Here are made-up nodes, facts about them, and rows of numbers that follow some of those facts. Name the node behind each unnamed row.

How the nodes are related:
badim ρ:drelipil σ:mator λ:b
baga κ:leris
basedum ρ:grugus λ:b κ:fludrogrik β:skemadun zistuk
bazor ρ:grotrus λ:c κ:fipus β:stase klotira
benom ρ:gaklezan σ:gremur λ:a κ:gugonuk β:drotuk
beper κ:tabrol
boplan ρ:talek σ:klabuvam λ:c
brabro ρ:libram σ:ladro λ:g κ:lutrol
brebre ρ:skiplun λ:b
brefi ρ:sisko λ:c
briges ρ:brikul σ:folo λ:a
broton ρ:zabros λ:g κ:neste
brubas ρ:denes σ:divadas λ:e β:vupin
bruflos ρ:platrak λ:b κ:drebas β:mibrik vugrom
bruner ρ:klabuvam σ:skitrim λ:e β:fosto
bubrana ρ:libram σ:gudir λ:a
dagrur ρ:rustefus σ:lutrol λ:f β:klisikel
danoster κ:briges
debras ρ:gaklezan λ:a
denes κ:skegu
deragum ρ:stufim σ:skadu λ:b κ:broton
disti ρ:baga σ:baga λ:a β:flovom keru
divadas κ:kleklin
draplustun ρ:lutrol λ:a β:lofla
drebas ρ:vusam λ:b β:skabrul gabusa grive
drepak ρ:divadas λ:a κ:tutar β:moplik
dreskubal ρ:pozur λ:g
drivek ρ:zabros λ:b κ:tusko
drizin ρ:denes λ:a
drofas ρ:grolan λ:b β:fostar
drofor ρ:diskos λ:a κ:tabado
drotuk ρ:gaklezan λ:a β:benom troskam
dusor ρ:skastos σ:stufim λ:b κ:zistuk β:tufim
dustuk κ:draplustun
fibis ρ:platrak σ:skadu λ:b κ:vigrer β:plovin
filel ρ:grolan λ:b κ:diskos β:fostar
fipus ρ:denes λ:a κ:grotrus β:pigrok
flagrus ρ:stufim λ:c β:plusor
flane ρ:trula σ:gudir λ:c
fliken ρ:drelipil λ:c
flovom ρ:baga λ:c κ:plabro
fludrogrik ρ:reko σ:flagrus λ:b κ:zadan β:tola
flusar ρ:skastos σ:vusam λ:f
folo ρ:vigrer λ:b
fostar ρ:grolan λ:b κ:skozo β:tabrol ladro
fosto ρ:klabuvam λ:e
fudrun ρ:plaplik λ:f κ:stugrezi
gabusa ρ:vusam λ:a
gisul ρ:beper σ:stugrezi λ:a κ:drepak
gogun ρ:diskos λ:a κ:dagrur β:gremur
gokim κ:skadu
grasa ρ:platrak λ:a κ:zabros β:tikezim rutru
gremur ρ:diskos λ:a
gritok ρ:gefla σ:suzon λ:a
grive ρ:vusam λ:b
grosta ρ:klabuvam λ:e κ:benom
grotri ρ:suzon λ:f
gudrum ρ:talek λ:c
gugonuk ρ:beper λ:a κ:brubas
gulin ρ:lutrol λ:c β:draplustun
gunuk ρ:talek λ:c
gutros ρ:talek λ:c β:gudrum
keru ρ:baga λ:c κ:skitrim
keter ρ:talek λ:c
klaba ρ:lovas σ:zasuk λ:f κ:bazor
klabuvam κ:platrak
klatafek ρ:trekil σ:gremur λ:a κ:klaba β:zadan skagegun
kleklin ρ:lutrol λ:a
klidrope ρ:trula σ:denes λ:a κ:plirar
klisikel ρ:rustefus λ:d κ:filel β:ligin
klotira ρ:grotrus λ:c κ:grasa
ladro ρ:grolan λ:b
latim ρ:stufim σ:flagrus λ:c κ:nifu
leple ρ:baga λ:c β:lilik
leris ρ:grugus λ:g
libram κ:stabril
ligin ρ:rustefus λ:b κ:luson β:klisikel
lila ρ:divadas λ:b κ:skepel
lilik ρ:baga λ:c κ:tamim β:disti moden
lofla ρ:lutrol λ:e
lovas κ:gaklezan
lugran ρ:grolan σ:bruflos λ:b β:ladro
luson ρ:grotrus λ:c
madron ρ:gokim λ:e β:mator
mator ρ:gokim σ:plenek λ:e κ:gabusa
mibrik ρ:platrak λ:a κ:leple
moden ρ:baga σ:trekil λ:c κ:klabuvam
moplik ρ:divadas λ:a β:tobrel
neste ρ:plaluren λ:d κ:plaluren
nifu ρ:klabuvam λ:e κ:rustefus β:grosta
nodim ρ:plaplik λ:b κ:trekil β:fudrun stobral
nogur ρ:pozur λ:g β:dreskubal
nosis ρ:skastos λ:g β:flusar
nosto ρ:plotrul σ:basedum λ:d
pelevel ρ:beper σ:denes λ:a κ:pozur
pigrok ρ:denes σ:zivimis λ:e
plabro ρ:beper σ:skizum λ:a β:pelevel tumotrak
plaluren κ:skemadun
platrak κ:pelevel
plenek ρ:plotrul λ:b κ:reko β:nosto
plirar ρ:pozur σ:flagrus λ:a
plotrus ρ:plaplik λ:e
plovin ρ:platrak σ:grugus λ:b κ:fostar
plusor ρ:stufim λ:b κ:grive β:flagrus latim
pofer ρ:beper λ:a κ:flovom β:gugonuk
pogro ρ:vebo λ:a κ:skabrul
pubir ρ:stufim λ:c κ:nodim β:deragum
reko κ:tukam
rustefus κ:keter
rutru ρ:platrak σ:simek λ:b κ:lugran β:vugrom
rutrur ρ:tusko λ:a κ:mator
sabruk ρ:baga λ:c κ:gokim β:leple keru
sisko κ:tufim
skabrul ρ:vusam λ:b
skadu ρ:suse λ:d κ:rutrur
skagegun ρ:trekil σ:stugrezi λ:f
skastos κ:boplan
skefe κ:nosto
skegu ρ:sukles λ:a κ:mibrik
skemadun ρ:grugus σ:lovas λ:g κ:gogun
skenis ρ:brikul λ:f κ:stobral
skepel ρ:klabuvam λ:a κ:zepor β:fosto
skepo ρ:suzon λ:f κ:treflek
skido ρ:grotrus λ:a κ:plotrul
skiram ρ:beper λ:b β:pelevel
skitrim ρ:brikul λ:f β:briges
skivu ρ:treflek σ:skido λ:f κ:skastos β:zasuk
skizum κ:fibis
skozo ρ:stufim λ:b κ:brebre
stabril ρ:reko σ:tamim λ:c κ:flusar β:fludrogrik
stase ρ:grotrus λ:a κ:skiram β:klotira
stobral ρ:plaplik λ:b κ:vuvin
stufim κ:skido
stugrezi ρ:divadas λ:a
suzon κ:brikul
tabado ρ:skizum σ:gaklezan λ:a β:tamim
tabrol ρ:grolan λ:f κ:sukles β:drofas ladro
talek κ:bubrana
tamim ρ:skizum λ:c β:tabado
tanis ρ:grotrus λ:a κ:skiplun β:stase klotira skido
tevak ρ:stufim σ:flagrus λ:c
tikezim ρ:platrak λ:b κ:flane β:zuske fibis
tiklis ρ:sukles λ:d
tobrel ρ:divadas λ:a κ:pogro
tola ρ:reko λ:c κ:pofer β:stabril
treflek κ:gutros
trekil κ:skivu
tremil ρ:dustuk λ:b κ:drofas
trokos ρ:talek σ:libram λ:c β:gudrum
troskam ρ:gaklezan λ:a β:benom debras
trugro ρ:dustuk λ:a κ:beper β:tremil
tufim ρ:skastos λ:g β:dusor
tukam ρ:baga λ:c β:disti keru
tumotrak ρ:beper σ:sukles λ:a
tutar ρ:simek λ:c κ:zivimis
vestin ρ:platrak λ:b κ:zotan
vigrer κ:vebo
vugrom ρ:platrak σ:skefe λ:a
vupin ρ:denes λ:e κ:dusor
vuvin ρ:beper σ:treflek λ:a
zabros κ:vestin
zadan ρ:trekil λ:f
zasuk ρ:treflek σ:vebo λ:f β:skivu
zepor ρ:klabuvam σ:folo λ:e κ:bruflos β:grosta
zistuk ρ:grugus λ:g
zivimis ρ:sisko λ:e
zotan ρ:suduk λ:g
zuske ρ:platrak λ:b β:mibrik

Some nodes and their rows:
leple: [  3  -6  -2 -11  -1   3   0  -3  -7  25   1 -14  10   0   5   0  -1  -6
   7  -5  -6   9   4   1 -12  -4  -3]
mibrik: [  4   4   1 -11   1   3  -5   2 -11  20  -4  -7   9  -2  -8   6   0  -2
  -2  -5  -1   3  -1 -12 -15  -8  -9]
klabuvam: [ -1  11  -4  -4  -6  -3  -3  14  -7  21  -5 -10  15   1  -6  -3   8  -4
  -2   1   4   7  -3   6 -14  -8   0]
nifu: [  5  -4  -4  -6  -2   1  -2   1  -7  19  -1 -10   4   0  -1   1  -1  -2
   3  -3  -6   6  -5  -4 -14   2  -2]
gisul: [ -7  -4  -7   0  -3   2  -5   6 -10   7   3  -6   0  -1  -5   6  -5  -2
  -4  -7  -3   6  -1 -10 -18  -4 -10]
stugrezi: [  5   5  -1 -11  -6  -5  -9   9  -7  24  -1 -15  15   5  -3  -3  11  -4
   0  -3  -1   4   2 -10 -13  -4   2]
drepak: [  2  -1  -7  -9  -3  -2  -1   1  -9  20   1 -10   4   0  -3   4   1  -2
   2  -5  -5   7   0  -4 -16   0  -4]
gremur: [  2   6  -1 -10  -6  -4  -8   9  -5  22  -3 -14  15   5  -5  -2  11  -4
   0  -2  -3   4   1 -11 -12  -2   1]
lila: [ -3   3   1  -2  -4   1  -1   6  -9  16  -1  -3   6   3  -5  -1   4   1
   1  -3  -4   3  -3  -6 -16  -3  -6]
plaluren: [ -5   4   9 -10  -3  -1   0  21 -14  17  -2  -8   9   4  -7   5  -2 -11
  -5  -5  11  12  -4  11 -15   2  -7]
tufim: [ 11  -8  -3  -7  -1   2  -6  -1  -6  21  -1 -14   4  -2   1   0  -4  -5
   3  -1  -5   6  -8  -5 -14   3   0]
brefi: [ -2  -3   0  -6   0   3  -5   3  -6  16  -1 -13  12   2  -1   1  -1  -5
   2  -6  -4   6   1  -7 -11  -7  -5]
nosis: [  8  -6  -2  -6  -1   3  -5  -1  -4  19  -2 -12   4  -1  -1   0  -3  -6
   3  -1  -8   6  -9  -6 -13   4  -1]
tukam: [  2  -6  -2 -10  -1   3   0  -3  -7  25   1 -14  10   0   4   0  -1  -6
   6  -5  -6   9   5   1 -12  -4  -3]
gritok: [ -3  -4  -2  -5  -3   3  -4   3 -12  14   4  -6   2  -2  -2   2  -5  -4
  -2  -5  -2   8   1  -8 -19  -6 -12]
suzon: [ -4  13  -3  -3  -6  -2  -2  14  -6  20  -7  -8  14   1  -8  -2   9  -5
  -3   1   2   8  -5   6 -13  -6  -1]
ligin: [  0   2   0  -1  -6  -3   8  -4  -8  21   3  -4   5   4  -7   4   1  -1
  -7  -6  -7   3  -4  -1 -17   1   3]
briges: [ -1  -6  -3  -6  -2   3  -5   3 -14  15   6  -7   2  -3   0   2  -5  -4
  -2  -6   0   7   3  -7 -21  -8 -11]
pubir: [ -3  -4  -3  -9  -1   3  -1  -7 -11   8  -2 -14  11  -2  -7   2   2  -2
   8  -5 -11   7   0   0 -12  -2   1]
gugonuk: [ -1  -1  -6  -4  -4  -3  -8   8  -8  12   1 -11   6   3  -5   3   0  -1
  -2  -6  -1   4  -1 -11 -16  -4  -4]
nogur: [  8  -6  -3  -6  -1   3  -5   0  -4  19  -2 -12   4  -1  -1   0  -4  -6
   3  -1  -8   6  -9  -6 -13   4  -1]

Rows to name:
No name comes twice in this set of rows, the named rows included.
[ -2  -3   0  -1  -2   5  -1   6 -14  15   4  -1   0   0  -1   0  -2   0
  -1  -5  -1   4  -1  -4 -20  -6 -10] | badim
[  9   4  -1  -9   2   3   3   1 -13  23  -5  -5   4   0  -8   8   1   4
   1  -6  -2   2  -4  -3 -16  -3  -4] | zuske
[  8   0   2  -7  -3  -2  -9   7  -5  21  -2 -14  13   4  -1  -4   5  -4
   2  -1  -2   3  -4  -9 -13  -3   2] | zivimis
[  7   3  -4 -13   1   2   0  -2 -11  23  -5  -9   6  -3  -8   9   0   0
   0  -6  -4   4   0  -7 -14  -3  -6] | grasa
[ -6  -4   5 -16   6 -32  -9  -8   5  15   1   3   8   5  -3   3 -24   2
  16  -2   4   7  -8  -1 -27 -15 -22] | plirar
[  3   0  -6  -4  -3  -2  -5  10  -3  28   2  -8   5   3   4   1  -2  -4
  -4  -6   0   6   2 -12 -15  -8 -10] | gabusa
[  0  -4  -5  -9  -4   1   1  -6 -21   9   4  -6  -1  -6  -8   2   1   4
   4  -3  -3   6   0   2 -24  -2  -4] | skivu
[  5   0  -5  -7   0  -1   2   5 -10  19  -1  -4   1   4  -2   0   5  -1
   3  -7  -6   4  -3   1 -18  -1  -3] | filel
[  4  -1  -4   1  -2   3  -5  10   0  26  -1  -7   4   3   4   0  -3  -5
  -3  -3  -4   5  -4 -12 -12  -5  -8] | mator
[  5  -3  -7 -11  -3  -3  -2   2 -10  22   2 -12   5   0  -1   3   0  -2
   2  -6  -3   7   2  -3 -17  -1  -3] | draplustun
[  3  -7  -5  -9   0   1  -2   0  -7  20   0 -15   9   2   1   3  -2  -3
   4  -8  -4   7   2  -1 -12  -4  -1] | gutros
[ -6  -1  -1  -4  -1   4  -4   2  -4  14  -2 -11  11   2  -2   1  -1  -5
   2  -5  -7   6   0  -7  -9  -6  -6] | klotira

The same nodes again, as new rows of numbers:
Some nodes and their rows:
mator: [-4 -5 -2  1 -9  4 -2 -1 -2  3 -5 -4  5  2  1 -5  5 -3 -6  8 11  1  0 -6
  3 -4 -2  0  4]
moden: [ -7  -6   1  16  -6   0  -2  16   2   4   0 -17   4  -6  -1  -7 -12   9
  -9   3  -6  10  -9   3  13 -11  -1 -12   4]
skido: [  0   0  -4   6  -3  11  -7  -5  -3  13  -1   0   3   2   3  -2   0  -3
  -1   9  -1 -10  -3 -14  -4  -1  -6   3  -7]
skiram: [  4   0  -3 -13   3   9   5  -5   3   9   2   3   1   0   2   2  15 -14
  -3   1   3 -23  -4   4  -5  -7   5   7   4]
skiplun: [ -8  -4   0  -3  -5   5   3  -2 -11  -7  -5   2   1  -3   6  15   1  -5
   2  -2  -5   8  -2  -2   9   3  -1   6   1]
troskam: [-3 -3 -2 -1  2  4  0  2  0  8 -3  0  3 -1  3 -2 -1 -3 -1  3 -3 -8 -6 -2
  5 -6 -1 -2  1]
stabril: [-3 -1 -2 -6 -1 -2  4  6 -2  1 -2 -8 -1 -7  0 -6  0 -2 -9  4 -5  5 -6 11
  5 -6  0 -3  5]
gremur: [ -2  -4  -5   5  -2  12  -8  -7  -4  17  -2   6   3   3   4  -3   2   0
   6   7   1 -14  -1 -17  -1   0  -8   0  -6]
gudrum: [-2 -2 -1  3  2  6 -2  2 -3  8 -3 -3  4 -1  3 -4  0  0 -3  4  0 -8 -6 -3
  3 -6 -2 -4  1]
talek: [ -6  -3  -1  -1  -8   4   2  -2 -10  -6  -4   1   1  -3   5  13   1  -6
  -1   1  -5   7  -2  -2   7   4  -1   8   0]
drebas: [ -2  -4  -2  -2  -1   6   2   0   6   9   5  -4   4  -1  -1   2   3  -5
   1   0  -1 -11  -1  -3   4  -8   2   2   5]
skepo: [-2 -2 -2  1 -2  4 -1  0 -3  4 -1 -4  3  0  2 -3 -2 -5 -3  8 -3 -3 -5  1
  3 -6 -3  0  0]
grotrus: [ -7  -4   0  -2  -6   6   2  -1 -10  -5  -4   1   2  -3   6  13   1  -5
   1  -1  -5   6  -3  -2   9   2   0   5   2]
moplik: [-4 -4 -3 -2  1  3 -1  2  0  8 -4  0  3 -2  3 -4  0 -3 -1  3 -2 -9 -6 -1
  6 -6 -2 -2  2]
tevak: [-10  12  -5 -13  30 -19 -19  -1   8 -37  -7  -2  26  -2   5  22  -6 -22
 -13  22 -11 -16  -6   0  19  -6  -1 -16  -1]
ladro: [  0  -5  -3   8   0  13  -4  -4   2  15   2   0  10   4  -2   1   3  -4
   4   1   5 -19   0 -16   0  -5  -2   3  -1]
drivek: [-2 -2 -4  1 -1  6  2 -1  3  9  4 -6  5  0 -3  2  3 -6 -2  1  0 -7 -1 -4
  2 -5  1  3  3]
tumotrak: [  3   4  -1 -16   7   5   7   4  -6   1  -9   0  -2  -6   3  -5  12  -8
 -12   0   2 -12 -12  15  -4  -3   4  -2   4]
zotan: [-5  0 -3 -3  2  4  1  2  0  6 -5  1 -2 -3  6 -3  0 -3 -2  3 -6 -5 -7 -4
  3 -4 -2 -2 -2]
vestin: [ -4   5  -9 -10  16   1   9  -6   8   4  -3 -11  11   2 -10 -12  -5 -15
   7   3   1   3   5  -6  -5 -10  -8   4   4]
libram: [ -6  -4  -3   1 -10   7  -3  -9 -12  -1  -3   7   2   1   6  15   0  -8
   5   4  -5   3   2 -12   4   8  -5  13  -5]

Which node is each row?
No name comes twice in this set of rows, the named rows included.
[ -3  -1   0   0  -5   2  11   9   6  -1  -2 -10  -1  -4   2  -3   3  -8
  -7   2  -4   2  -7  11   4 -12   4   3   7] | zepor
[ -2  -3   0  -2   2   4   9   7   9   6   4  -9   4  -3  -1   1   2  -6
  -4  -4  -2  -7  -6   6   7 -13   8   0   9] | lugran
[ -7  -7   0  14 -11   1  -7   6   6  11   6  -9   4   1   3  -3 -11   5
  -2   8  -6   1  -3  -8  13 -14  -1  -4   1] | sabruk
[ -3  -6  -3   4   0   7  -5  -5  -2  13  -3   5   6   4   4  -2  -1  -5
   5   6   0 -16  -4 -11   4  -3  -5   1  -3] | tamim
[ -1  -2  -3  -2  -2   3   6   8   2   5   2 -15   2  -8  -6  -4   5   1
 -11  -2   0   5  -2   9   5  -4   5  -6   6] | deragum
[ -3  -1  -2  -5  -6   1  -5  -4  -2   5  -2   0   4   3   3  -3  -1  -5
  -8   9   8  -1  -2 -10   3  -7   1   2   1] | rutrur
[ -9   8 -11  -3  26  -8 -39 -23   6 -22  -5  16  31  11   9  28  -5 -26
   5  35  -7 -39   5 -34  10   2 -14  -7 -17] | flagrus
[ -5   7  -9 -10  18   1   7  -4   2   2  -9  -8   9   1  -5 -17  -8 -13
   5   5   0   6   1  -5  -4  -6 -11   1   0] | mibrik
[ -8  -2   0  -4 -12   1   0  -6 -12  -8  -5   3   3   0   5  14   0  -7
  -3   4   3  12   1  -9   8   3   1  10   1] | gokim
[ -6   2  -2  -6   1   0   7   9   0   1  -7  -6  -4  -7   4  -5  -1  -3
  -9   1  -7   4 -10   6   5  -5   1  -3   1] | brabro
[ -1  -2  -3   4  -2   7   3   1   5   9   3  -6   7   0  -4   2   1  -8
  -3   2   1 -12  -3  -5   2  -7   2   5   2] | fostar

